Below is a small trained network, with its code and all its weights. Each question gives an input and a target symbol and asks what happens when units are switched off, that is, made to give their printed mean instead of their output.

import numpy as np


def w(rows, s, z=0):
    codes = np.array(rows[::2]) - 128.0
    scale = np.full(codes.shape[1], s)
    scale[-1] = z or s
    return codes * scale


def norm(h):
    return h / np.sqrt((h * h).mean(-1, keepdims=True) + 1e-5)


def f(y):
    return y / 2 * (1 + np.tanh(0.7978845608 * (y + 0.044715 * y**3)))


def softmax(a):
    e = np.exp(a - a.max(-1, keepdims=True))
    return e / e.sum(-1, keepdims=True)


def log_softmax(a):
    a = a - a.max(-1, keepdims=True)
    return a - np.log(np.exp(a).sum(-1, keepdims=True))


def net(x, mask):
    ids = ['βδζηλξπστ'.index(c) for c in x.split()]
    T = len(ids)
    res = E[ids] + P[:T]
    r = norm(res)
    for j in range(3):
        rows = slice(2 * j, 2 * j + 2)
        q, k, v = (r @ M[0][rows].T for M in (Q, K, V))
        z = softmax(np.where(np.tri(T) > 0, q @ k.T / 2**0.5, -1e9)) @ v
        o = O[0][rows]
        res = res + np.where(mask[j], z, o[:, -1]) @ o[:, :-1]
    y = f(norm(res) @ A[0][:, :-1].T + A[0][:, -1])
    res = res + np.where(mask[3:11], y, B[0][:, -1]) @ B[0][:, :-1]
    return log_softmax(norm(res)[-1] @ U[:, :-1].T + U[:, -1])


Q, K, V, O, A, B = {}, {}, {}, {}, {}, {}
E = w([
[130,135,120,73,123,189],'β',
[165,76,154,94,185,38],'δ',
[93,15,133,57,187,129],'ζ',
[82,95,105,81,72,144],'η',
[139,108,95,215,94,193],'λ',
[140,157,177,73,85,64],'ξ',
[217,114,209,193,97,152],'π',
[85,215,100,169,31,146],'σ',
[2,203,142,158,47,205],'τ',
],0.013)
P = w([
[181,136,98,140,126,113],'0',
[131,177,97,93,157,119],'1',
[170,79,107,141,93,116],'2',
[106,174,178,127,199,130],'3',
[169,82,114,142,92,125],'4',
[134,198,178,170,241,116],'5',
[158,60,130,137,94,125],'6',
[123,255,172,85,180,145],'7',
],0.0089)
Q[0] = w([
[118,179,14,52,168,140],'h1',
[180,72,113,113,124,143],'h1',
[68,2,90,172,32,69],'h2',
[162,33,82,99,68,133],'h2',
[162,73,104,178,105,102],'h3',
[99,1,109,116,86,91],'h3',
],0.0086)
K[0] = w([
[201,62,172,215,63,119],'h1',
[116,103,124,92,96,179],'h1',
[158,107,111,64,33,203],'h2',
[254,96,153,150,84,61],'h2',
[75,61,186,63,16,162],'h3',
[162,56,88,53,71,136],'h3',
],0.0083)
V[0] = w([
[62,104,95,176,115,28],'h1',
[91,168,101,99,173,123],'h1',
[145,253,93,204,73,116],'h2',
[81,182,89,73,95,155],'h2',
[94,68,184,20,75,55],'h3',
[124,93,96,255,116,98],'h3',
],0.0081)
O[0] = w([
[75,137,35,185,248,50,93],'h1',
[58,89,89,90,99,180,101],'h1',
[96,90,176,113,147,42,252],'h2',
[102,81,143,104,121,122,124],'h2',
[99,210,105,152,111,135,226],'h3',
[175,137,92,138,197,115,66],'h3',
],0.011,0.0031)
A[0] = w([
[130,93,92,205,88,146,35],'n1',
[172,68,192,197,148,135,149],'n2',
[68,99,122,107,98,148,152],'n3',
[165,99,202,189,168,192,168],'n4',
[120,80,106,99,117,88,191],'n5',
[108,130,86,200,19,129,65],'n6',
[159,254,195,41,132,44,252],'n7',
[99,125,172,179,163,173,95],'n8',
],0.0076,0.0033)
B[0] = w([
[199,98,247,36,251,113,126],'n1',
[86,163,78,72,95,156,156],'n2',
[211,167,145,167,169,165,139],'n3',
[16,248,156,105,166,87,155],'n4',
[158,156,81,254,108,211,140],'n5',
[192,16,126,49,228,49,152],'n6',
[68,137,109,130,197,177,250],'n7',
[99,197,156,74,197,35,129],'n8',
],0.0055,0.012)
U = w([
[146,99,175,79,4,196,145],'β',
[119,208,43,227,169,127,43],'δ',
[128,176,54,234,123,234,146],'ζ',
[139,156,47,82,97,100,146],'η',
[185,57,157,146,252,100,254],'λ',
[11,254,85,115,117,71,153],'ξ',
[199,224,235,165,138,89,29],'π',
[96,73,115,148,124,31,34],'σ',
[25,43,175,177,106,121,38],'τ',
],0.0078,0.0023)

Each question gives the input, a string of symbols that net reads in full, and the target symbol t.
The units are the heads (2 rows each of Q, K, V and O) and the neurons (one row each of A and B). Each row of codes is followed by its name. A weight is (code - 128) times the scale printed after its matrix; where a second scale follows, it is the last column's (O, A, B and U).
mask holds one flag per unit, heads first, then neurons. A switched-off unit (its flag False) gives its mean, the last column of its rows in O or B, instead of its output. The means were averaged over made-up inputs and are rounded, as every weight is.
A unit's drop is (log p(t) with every unit on - log p(t) with that unit switched off) / (log p(t) with every unit on - log p(t) with every unit switched off).
The circuit of an input: a set's keep is (log p(t) with only the set's units on - log p(t) with every unit switched off) / (log p(t) with every unit on - log p(t) with every unit switched off). Starting from all 11 units, units are removed one at a time, each time the one whose removal leaves the highest keep (on an exact tie, the one counted first), for as long as the keep stays at least 0.8.
circuit, biggest first: the units of the circuit, biggest drop first
most important unit: the unit with the biggest drop
top k neurons: the k neurons with the biggest drops, biggest first
heads that matter: for each layer, one digit per head in row order, 1 if its drop is at least 0.15 and else 0, layers parted by /
drop when u is switched off: that unit's drop, to one decimal
input π ξ π λ η, target η: most important unit => n6
input λ σ σ, target σ: heads that matter => 010
input β ξ ξ ξ ξ λ ξ τ, target λ: heads that matter => 011
input ξ τ ξ π, target τ: heads that matter => 111
input λ λ ξ ξ ξ β ζ, target β: heads that matter => 100
input ξ λ π ξ ξ τ ξ λ, target τ: heads that matter => 011
input σ η ζ, target ζ: circuit, biggest first => [n5, n3, h3]
input σ η ζ τ ξ λ δ σ, target λ: heads that matter => 001
input ζ σ β ξ λ ζ λ, target β: circuit, biggest first => [h1, n7]
input π ξ σ λ, target ξ: top 3 neurons => [n4, n2, n6]
input ξ σ π ξ τ ζ, target ξ: heads that matter => 010
input ξ β π ξ ξ ζ, target ξ: top 2 neurons => [n4, n8]
input ξ σ λ λ λ, target λ: top 2 neurons => [n1, n7]
input π λ ξ ξ π ξ τ, target τ: most important unit => n6
input ξ ξ ζ, target ζ: heads that matter => 001
input η ξ δ ξ η π ξ, target ξ: heads that matter => 101
input ξ τ η σ ξ ξ δ, target δ: heads that matter => 001
input ξ δ τ ξ ξ δ, target ξ: heads that matter => 001
input ξ λ β ξ τ, target β: heads that matter => 000
input λ η ξ β δ, target β: heads that matter => 100
input ξ β ζ λ, target β: circuit, biggest first => [h1]
input π λ ξ ξ, target λ: drop when h3 is switched off => 0.9
input ξ δ ζ λ λ ξ ξ, target ξ: drop when h3 is switched off => 0.4
input π σ π β ζ π, target β: drop when h1 is switched off => 0.9
